Below is a small trained network, with its code and all its weights. Each question gives an input and a class and asks what happens when units are switched off, that is, made to give their printed mean instead of their output.

import numpy as np


def w(rows, s, z=0):
    codes = np.array(rows[::2]) - 128.0
    scale = np.full(codes.shape[1], s)
    scale[-1] = z or s
    return codes * scale


def norm(h):
    return h / np.sqrt((h * h).mean(-1, keepdims=True) + 1e-5)


def f(y):
    return y / 2 * (1 + np.tanh(0.7978845608 * (y + 0.044715 * y**3)))


def log_softmax(a):
    a = a - a.max(-1, keepdims=True)
    return a - np.log(np.exp(a).sum(-1, keepdims=True))


def net(x, mask):
    res = np.array(x, float).reshape(1, 6) / 4 @ E
    u = 0
    for l in range(3):
        y = f(norm(res) @ A[l][:, :-1].T + A[l][:, -1])
        res = res + np.where(mask[u : u + 9], y, B[l][:, -1]) @ B[l][:, :-1]
        u += 9
    return log_softmax(norm(res)[-1] @ U[:, :-1].T + U[:, -1])


A, B = {}, {}
E = w([
[81,75,95,217,179],'x0',
[18,124,127,142,134],'x1',
[149,143,139,128,182],'x2',
[149,167,90,110,233],'x3',
[126,57,143,60,133],'x4',
[145,158,3,148,98],'x5',
],0.0077)
A[0] = w([
[232,10,90,137,206,82],'0.n0',
[207,223,143,77,149,186],'0.n1',
[116,147,52,218,105,102],'0.n2',
[183,200,19,228,157,204],'0.n3',
[114,3,27,45,157,251],'0.n4',
[104,151,132,143,185,138],'0.n5',
[46,116,146,91,151,89],'0.n6',
[167,123,40,242,92,19],'0.n7',
[154,92,213,200,189,139],'0.n8',
],0.0081,0.0029)
B[0] = w([
[153,118,122,131,211,172],'0.n0',
[94,83,199,190,96,192],'0.n1',
[95,173,191,200,209,190],'0.n2',
[97,179,167,71,168,254],'0.n3',
[85,255,161,209,70,219],'0.n4',
[185,159,227,102,149,151],'0.n5',
[212,110,155,109,90,154],'0.n6',
[191,128,184,187,132,188],'0.n7',
[111,43,190,85,157,184],'0.n8',
],0.008,0.0061)
A[1] = w([
[62,250,133,178,180,135],'1.n0',
[151,99,36,133,118,161],'1.n1',
[40,210,233,121,129,233],'1.n2',
[167,145,96,114,116,34],'1.n3',
[180,144,234,254,182,253],'1.n4',
[205,78,134,150,75,96],'1.n5',
[64,146,198,138,175,212],'1.n6',
[114,234,129,104,87,125],'1.n7',
[252,204,165,79,152,31],'1.n8',
],0.0094,0.0025)
B[1] = w([
[104,201,171,103,173,212],'1.n0',
[1,233,162,202,165,119],'1.n1',
[249,147,98,142,84,251],'1.n2',
[140,118,157,158,187,118],'1.n3',
[18,121,17,68,176,251],'1.n4',
[150,155,158,44,100,134],'1.n5',
[194,142,62,84,128,208],'1.n6',
[176,110,229,56,52,166],'1.n7',
[13,179,121,199,156,151],'1.n8',
],0.0077,0.013)
A[2] = w([
[109,125,138,78,138,203],'2.n0',
[124,108,155,105,33,217],'2.n1',
[95,160,55,105,140,107],'2.n2',
[102,59,110,87,184,112],'2.n3',
[129,167,99,146,138,145],'2.n4',
[154,97,113,147,77,254],'2.n5',
[73,109,123,98,127,147],'2.n6',
[195,107,178,120,81,134],'2.n7',
[154,140,157,122,245,234],'2.n8',
],0.012,0.0032)
B[2] = w([
[161,127,64,92,132,181],'2.n0',
[230,150,206,173,199,225],'2.n1',
[176,206,158,97,46,204],'2.n2',
[210,73,55,209,157,179],'2.n3',
[85,220,173,138,35,175],'2.n4',
[157,211,89,254,150,169],'2.n5',
[221,133,192,71,237,142],'2.n6',
[209,164,193,30,153,198],'2.n7',
[59,44,137,67,18,254],'2.n8',
],0.0069,0.0078)
U = w([
[109,4,97,112,147,150],'0',
[207,133,179,105,123,202],'1',
[123,86,141,212,92,1],'2',
[51,171,102,114,121,157],'3',
],0.017,0.0057)

Each question gives the input, the list of numbers given to net, and the class t.
The units are the neurons (one row each of A and B). Each row of codes is followed by its name. A weight is (code - 128) times the scale printed after its matrix; where a second scale follows, it is the last column's (A, B and U).
mask holds one flag per neuron, layer by layer. A switched-off neuron (its flag False) gives its mean, the last column of its row in B, instead of its output. The means were averaged over made-up inputs and are rounded, as every weight is.
A unit's drop is (log p(t) with every unit on - log p(t) with that unit switched off) / (log p(t) with every unit on - log p(t) with every unit switched off).
The circuit of an input: a set's keep is (log p(t) with only the set's units on - log p(t) with every unit switched off) / (log p(t) with every unit on - log p(t) with every unit switched off). Starting from the 12 units with the biggest drops (on a tie, the unit counted first), units are removed one at a time, each time the one whose removal leaves the highest keep (on an exact tie, the one counted first), for as long as the keep stays at least 0.8.
units of the circuit, in order: the units of the circuit, biggest drop first
unit that matters most: the unit with the biggest drop
top k neurons: the k neurons with the biggest drops, biggest first
top k neurons in layer l: the k neurons of layer l with the biggest drops, biggest first
drop of u: that unit's drop, to one decimal
input [0,-2,5,2,-3,-1], class 3: units of the circuit, in order -> (1.n4)
input [5,6,-7,-8,1,-7], class 1: top 2 neurons -> (1.n4 2.n1)
input [-7,6,4,8,-3,-6], class 3: top 4 neurons -> (2.n1 1.n8 2.n7 1.n7)
input [-8,-8,7,7,4,8], class 3: units of the circuit, in order -> (1.n8 1.n2)
input [-1,-4,-2,3,4,-1], class 3: top 2 neurons -> (0.n4 0.n0)
input [-5,-5,5,7,-2,-5], class 0: top 2 neurons in layer 0 -> (0.n4 0.n1)
input [1,-1,-7,7,4,2], class 3: top 2 neurons -> (0.n0 2.n1)
input [-5,-7,-7,8,-4,-8], class 0: top 2 neurons -> (0.n4 0.n1)
input [7,1,-3,-5,4,-3], class 2: top 2 neurons -> (1.n0 1.n7)
input [4,3,-7,-3,-7,-8], class 0: top 2 neurons -> (0.n4 0.n8)
input [-8,-7,7,6,-3,-6], class 0: top 3 neurons -> (0.n4 2.n8 0.n1)
input [3,6,-7,7,1,-2], class 1: top 2 neurons -> (1.n2 0.n7)
input [-6,-8,-2,4,-2,4], class 3: top 2 neurons in layer 1 -> (1.n8 1.n2)
input [0,-2,-4,7,7,-4], class 3: top neuron -> (0.n4)
input [-3,8,2,-2,8,6], class 1: top 2 neurons in layer 1 -> (1.n4 1.n7)
input [6,7,-8,-8,6,-1], class 2: top 2 neurons in layer 0 -> (0.n3 0.n5)
input [-7,7,-6,5,3,7], class 1: drop of 1.n7 -> 0.6
input [1,-5,8,8,2,-8], class 0: drop of 1.n8 -> 0.0
input [-2,-8,4,4,-5,-5], class 0: drop of 0.n8 -> 0.2
input [0,-7,1,1,6,5], class 3: unit that matters most -> 0.n0
